Here is a tiny trained network, its code and every weight. The questions are about switching its units off for an input and a target symbol, where a switched-off unit gives its printed mean instead of its output.

import numpy as np


def w(rows, s, z=0):
    codes = np.array(rows[::2]) - 128.0
    scale = np.full(codes.shape[1], s)
    scale[-1] = z or s
    return codes * scale


def norm(h):
    return h / np.sqrt((h * h).mean(-1, keepdims=True) + 1e-5)


def f(y):
    return np.maximum(y, 0)


def softmax(a):
    e = np.exp(a - a.max(-1, keepdims=True))
    return e / e.sum(-1, keepdims=True)


def log_softmax(a):
    a = a - a.max(-1, keepdims=True)
    return a - np.log(np.exp(a).sum(-1, keepdims=True))


def net(x, mask):
    ids = ['αγδηθμσφψω'.index(c) for c in x.split()]
    T = len(ids)
    res = E[ids] + P[:T]
    r = norm(res)
    for j in range(2):
        rows = slice(2 * j, 2 * j + 2)
        q, k, v = (r @ M[0][rows].T for M in (Q, K, V))
        z = softmax(np.where(np.tri(T) > 0, q @ k.T / 2**0.5, -1e9)) @ v
        o = O[0][rows]
        res = res + np.where(mask[j], z, o[:, -1]) @ o[:, :-1]
    y = f(norm(res) @ A[0][:, :-1].T + A[0][:, -1])
    res = res + np.where(mask[2:6], y, B[0][:, -1]) @ B[0][:, :-1]
    return log_softmax(norm(res)[-1] @ U[:, :-1].T + U[:, -1])


Q, K, V, O, A, B = {}, {}, {}, {}, {}, {}
E = w([
[183,118,130,118,90],'α',
[142,151,145,133,75],'γ',
[165,142,120,147,116],'δ',
[176,117,206,176,116],'η',
[154,98,85,143,115],'θ',
[155,129,137,159,108],'μ',
[148,107,75,102,75],'σ',
[178,95,163,101,52],'φ',
[132,60,70,86,38],'ψ',
[147,132,200,73,3],'ω',
],0.0063)
P = w([
[139,140,127,135,137],'0',
[106,60,195,253,80],'1',
[125,132,142,101,178],'2',
[77,102,134,205,73],'3',
[121,208,85,113,146],'4',
[48,62,122,157,87],'5',
],0.011)
Q[0] = w([
[143,75,190,37,158],'head 1',
[182,254,50,137,25],'head 1',
[81,88,118,251,126],'head 2',
[202,9,203,79,160],'head 2',
],0.0062)
K[0] = w([
[195,169,60,163,59],'head 1',
[89,55,183,51,254],'head 1',
[62,47,159,184,136],'head 2',
[160,250,115,173,88],'head 2',
],0.0067)
V[0] = w([
[184,218,34,74,210],'head 1',
[92,131,81,87,29],'head 1',
[81,218,127,182,93],'head 2',
[120,33,104,171,254],'head 2',
],0.0069)
O[0] = w([
[125,81,212,77,237,2],'head 1',
[156,211,149,19,137,126],'head 1',
[2,112,92,143,173,134],'head 2',
[161,70,126,44,39,28],'head 2',
],0.0064,0.0027)
A[0] = w([
[129,58,121,198,2,95],'neuron 1',
[176,152,52,115,197,156],'neuron 2',
[93,30,142,245,127,254],'neuron 3',
[194,117,213,190,65,212],'neuron 4',
],0.0057,0.0019)
B[0] = w([
[120,66,160,149,73,252],'neuron 1',
[102,111,146,184,123,159],'neuron 2',
[72,145,159,2,22,254],'neuron 3',
[142,57,8,191,133,200],'neuron 4',
],0.0075,0.0071)
U = w([
[172,184,45,186,135,41],'α',
[154,84,117,194,229,142],'γ',
[179,164,189,33,222,252],'δ',
[110,235,90,160,149,43],'η',
[222,15,110,48,186,78],'θ',
[90,62,119,172,58,170],'μ',
[42,101,208,36,176,75],'σ',
[2,175,121,142,224,96],'φ',
[66,124,143,50,83,103],'ψ',
[208,227,94,24,104,27],'ω',
],0.0098,0.0022)

Each question gives the input, a string of symbols that net reads in full, and the target symbol t.
The units are the heads (2 rows each of Q, K, V and O) and the neurons (one row each of A and B). Each row of codes is followed by its name. A weight is (code - 128) times the scale printed after its matrix; where a second scale follows, it is the last column's (O, A, B and U).
mask holds one flag per unit, heads first, then neurons. A switched-off unit (its flag False) gives its mean, the last column of its rows in O or B, instead of its output. The means were averaged over made-up inputs and are rounded, as every weight is.
A unit's drop is (log p(t) with every unit on - log p(t) with that unit switched off) / (log p(t) with every unit on - log p(t) with every unit switched off).
The circuit of an input: a set's keep is (log p(t) with only the set's units on - log p(t) with every unit switched off) / (log p(t) with every unit on - log p(t) with every unit switched off). Starting from all 6 units, units are removed one at a time, each time the one whose removal leaves the highest keep (on an exact tie, the one counted first), for as long as the keep stays at least 0.8.
circuit, biggest first: the units of the circuit, biggest drop first
top k neurons: the k neurons with the biggest drops, biggest first
which heads matter: for each layer, one digit per head in row order, 1 if its drop is at least 0.15 and else 0, layers parted by /
input σ α σ μ ψ, target δ: top 3 neurons -> neuron 4; neuron 3; neuron 1
input θ σ γ δ θ, target φ: which heads matter -> 10
input η φ α φ α, target γ: which heads matter -> 11
input η φ ψ η θ, target ω: which heads matter -> 11
input δ ψ γ θ ψ, target φ: circuit, biggest first -> head 1; neuron 1; neuron 3; neuron 4
input φ σ φ η δ, target α: circuit, biggest first -> neuron 3
input σ γ δ δ θ, target σ: which heads matter -> 10
input α ψ ω, target γ: top 2 neurons -> neuron 3; neuron 4
input θ δ σ, target θ: which heads matter -> 11
input σ θ σ, target δ: which heads matter -> 10
input ω ω η, target η: circuit, biggest first -> head 1; head 2
input θ δ α α μ, target γ: top 3 neurons -> neuron 3; neuron 1; neuron 2
input μ θ θ θ φ, target θ: circuit, biggest first -> head 2; head 1; neuron 3
input σ γ θ θ μ, target θ: which heads matter -> 11
input θ ψ θ, target θ: top 2 neurons -> neuron 3; neuron 1
input θ σ η ψ δ, target μ: circuit, biggest first -> head 1
input η γ σ ω θ, target δ: circuit, biggest first -> head 1; neuron 4; neuron 3
input δ α σ, target σ: circuit, biggest first -> head 1; neuron 4
input α θ α ω σ, target γ: which heads matter -> 11
input γ σ φ, target φ: which heads matter -> 01
input θ σ α σ φ, target γ: which heads matter -> 11
